Here is a tiny trained network, its code and every weight. The questions are about switching its units off for an input and a class, where a switched-off unit gives its printed mean instead of its output.

import numpy as np


def w(rows, s, z=0):
    codes = np.array(rows[::2]) - 128.0
    scale = np.full(codes.shape[1], s)
    scale[-1] = z or s
    return codes * scale


def f(y):
    return np.maximum(y, 0)


def log_softmax(a):
    a = a - a.max(-1, keepdims=True)
    return a - np.log(np.exp(a).sum(-1, keepdims=True))


def net(x, mask):
    res = np.array(x, float).reshape(1, 6) / 4 @ E
    y = f(res @ A[0][:, :-1].T + A[0][:, -1])
    res = res + np.where(mask, y, B[0][:, -1]) @ B[0][:, :-1]
    return log_softmax(res[-1] @ U[:, :-1].T + U[:, -1])


A, B = {}, {}
E = w([
[173,143,117,132,137,114,120],'x0',
[126,158,119,159,50,117,168],'x1',
[124,148,149,130,108,91,106],'x2',
[173,99,132,40,23,217,62],'x3',
[215,55,254,232,118,168,87],'x4',
[136,149,158,119,101,110,142],'x5',
],0.0088)
A[0] = w([
[69,186,137,101,68,57,159,80],'N0',
[170,81,207,154,158,115,161,131],'N1',
[107,164,115,29,160,40,195,165],'N2',
[162,174,75,155,164,96,133,2],'N3',
[106,130,109,92,28,189,1,155],'N4',
[87,139,111,213,164,145,166,131],'N5',
[98,90,68,85,149,65,152,143],'N6',
[63,184,168,212,227,44,200,67],'N7',
[113,152,134,182,183,70,190,69],'N8',
[81,175,60,85,165,91,140,75],'N9',
[155,43,245,251,122,121,127,126],'N10',
],0.0084,0.0031)
B[0] = w([
[119,132,90,109,102,147,71,188],'N0',
[151,167,119,184,178,164,72,189],'N1',
[71,168,80,183,50,231,138,232],'N2',
[123,128,135,104,148,125,138,159],'N3',
[172,47,208,117,158,53,179,224],'N4',
[157,113,157,134,168,109,178,179],'N5',
[144,213,120,156,84,191,138,196],'N6',
[194,97,196,42,116,64,196,247],'N7',
[171,84,214,117,120,84,154,199],'N8',
[113,149,68,201,99,157,128,216],'N9',
[48,186,90,202,102,166,1,247],'N10',
],0.0089,0.011)
U = w([
[2,220,51,214,164,174,56,3],'0',
[159,87,232,76,169,98,188,253],'1',
],0.0068,0.0007)

Each question gives the input, the list of numbers given to net, and the class t.
The units are the neurons (one row each of A and B). Each row of codes is followed by its name. A weight is (code - 128) times the scale printed after its matrix; where a second scale follows, it is the last column's (A, B and U).
mask holds one flag per neuron, in row order. A switched-off neuron (its flag False) gives its mean, the last column of its row in B, instead of its output. The means were averaged over made-up inputs and are rounded, as every weight is.
A unit's drop is (log p(t) with every unit on - log p(t) with that unit switched off) / (log p(t) with every unit on - log p(t) with every unit switched off).
The circuit of an input: a set's keep is (log p(t) with only the set's units on - log p(t) with every unit switched off) / (log p(t) with every unit on - log p(t) with every unit switched off). Starting from all 11 units, units are removed one at a time, each time the one whose removal leaves the highest keep (on an exact tie, the one counted first), for as long as the keep stays at least 0.8.
units of the circuit, in order: the units of the circuit, biggest drop first
most important unit: the unit with the biggest drop
top k neurons: the k neurons with the biggest drops, biggest first
drop of u: that unit's drop, to one decimal
input [-1,4,6,7,-6,-2], class 1: top 2 neurons -> [N4 N10]
input [3,1,8,6,-5,-4], class 1: top 3 neurons -> [N4 N10 N1]
input [3,-4,7,0,2,7], class 0: top 3 neurons -> [N7 N4 N8]
input [-5,1,-5,8,-4,-7], class 1: most important unit -> N4
input [1,8,7,8,8,2], class 0: top 3 neurons -> [N10 N7 N8]
input [1,6,7,5,-2,2], class 1: top 2 neurons -> [N4 N10]
input [-1,7,8,6,7,-1], class 0: top 3 neurons -> [N10 N7 N8]
input [4,4,-2,-4,-3,-6], class 1: top 2 neurons -> [N10 N7]
input [-3,-8,-1,4,5,-2], class 0: top 2 neurons -> [N10 N7]
input [-6,-2,7,-6,-5,1], class 1: top 2 neurons -> [N7 N10]
input [-3,-1,-2,-8,5,-1], class 1: top 2 neurons -> [N7 N8]
input [-5,-4,-3,-4,1,0], class 1: drop of N7 -> 0.1
input [-1,-4,1,5,8,5], class 0: drop of N10 -> 1.3
input [-4,4,3,8,-5,-4], class 1: units of the circuit, in order -> [N4]
input [-5,0,3,-3,8,3], class 0: drop of N10 -> 1.2
